[[118 125 126 136]
 [122 131 123 129]
 [128 126 109 110]
 [122 131 123 129]
 [123 131 123 129]
 [122 131 124 129]
 [136 130 109 135]
 [135 134 112 134]
 [128 125 118 151]
 [119 118 119 129]
 [123 131 123 129]]
Counting starts at 0.
Which number is the entry at row 0, column 0? 118
The entry in row 1 and column 0 -> 122
The entry at row 1, column 2 is 123
Which number is the maximum? 151
Which number is the entry in the top-right corner? 136
The entry directly below 151 -> 129
The entry directly below 124 is 109
The entry in row 1 and column 1 is 131
The entry at row 0, column 2 -> 126
The entry in row 2 and column 0: 128
Which number is the entry directly above the largest entry? 134
The bottom-right entry is 129

Questions about the grid below.
1) Report the entry directly above the smallest entry.
2) Report the 3rd entry on the main diagonal.
3) Report the last entry in the row that holds the largest entry.
4) Report the maximum.
5) Report the 1st entry in reading order.
6) Report the bottom entry of the column that holds the largest entry.
7) Report the entry in the bottom-right corner.
8) Report the first entry of the smallest entry's row.
[[120 114 101 138 142 109 121 101 119 100 114 139 122 123 100 101]
 [139 102 122 109 122 136 102 118 101 123 138 112 102 138 126 122]
 [140 124 141 115 119 144 120 140 121 142 143 114 120 139 143 141]
 [125 138 140 126 121 130 135 141 136 139 127 124 135 123 138 139]
 [123 139 138 127 122 129 136 139 137 138 126 126 136 122 136 138]
 [115 122 141 100  99 125 112 140 116 140 121 100 114 111 138 140]]
1) 122
2) 141
3) 141
4) 144
5) 120
6) 125
7) 140
8) 115

a = array([128, 103, 108, 122, 125, 119, 104, 108])
Which number is the second entry from the right?
A: 104
The entry just left of the smallest entry: 128
Which number is the third largest entry?
A: 122
Which number is the fifth entry?
A: 125

array([[131, 120, 130, 131, 147, 118, 118, 127, 138],
       [130, 126, 128, 123, 113, 128, 126, 127, 105],
       [136, 120, 131, 128, 140, 117, 115, 126, 132],
       [115, 129, 124, 127, 131, 131, 130, 127, 125],
       [120, 129, 124, 123, 112, 133, 131, 127, 106],
       [115, 130, 123, 124, 119, 134, 132, 127, 114],
       [115, 130, 123, 125, 122, 133, 132, 127, 117],
       [131, 126, 128, 123, 114, 127, 125, 126, 107]])
Which number is the largest entry in the last column? 138
Which number is the smallest entry in the last column? 105
Which number is the entry in the bottom-right corner? 107
Which number is the entry directly below 134? 133
Which number is the entry in the bottom-left corner? 131
Which number is the first entry, reading row by row? 131
The entry just left of the largest entry: 131
The largest entry in the first column is 136
The 3rd entry from the end, reading row by row is 125
The entry directly above 106 is 125
The entry directly below 113 is 140
Which number is the 2nd entry on the diagonal from the top-right corner? 127
Which number is the fourth entry from the end, reading row by row? 127
Which number is the entry directly above 136? 130
The entry directly below the smallest entry -> 132
Which number is the fifth entry, reading row by row? 147
The second-last entry, reading row by row -> 126

A = [125 139 117 135 129 136 138 156]
Report the 3rd largest entry.
138
The largest entry -> 156
The 1st entry -> 125

[[136 125 130 132 131 126 126 126 132 129 145 124 132 138 128]
 [129 116 134 128 133 124 133 141 132 132 121 124 131 115 132]
 [132 122 130 129 130 131 126 130 131 128 136 121 130 130 127]
 [113 150 111 120 112 151 119 106 111 116 112 131 114 128 115]
 [129 134 131 130 130 112 133 128 130 132 127 143 130 133 135]
 [134 122 129 130 130 133 125 128 131 127 142 119 130 134 126]]
Counting starts at 0.
The entry at row 0, column 0 -> 136
Give the entry just right of the smallest entry.
Answer: 111
The top entry of the column that holds the smallest entry -> 126
The entry at row 0, column 2: 130
Give the bottom-right entry.
Answer: 126
The entry at row 1, column 0: 129
Give the entry just left of the largest entry.
Answer: 112
The entry in row 2 and column 0: 132
Give the entry in row 1 and column 1.
Answer: 116
Give the entry at row 0, column 1.
Answer: 125
The bottom-left entry -> 134
Give the entry directly below the largest entry.
Answer: 112
The top entry of the column that holds the largest entry: 126
The entry at row 1, column 2 is 134
Give the entry in the top-right corner.
Answer: 128
The entry at row 2, column 1 is 122
Give the bottom entry of the column that holds the smallest entry.
Answer: 128
The entry directly below the smallest entry -> 128
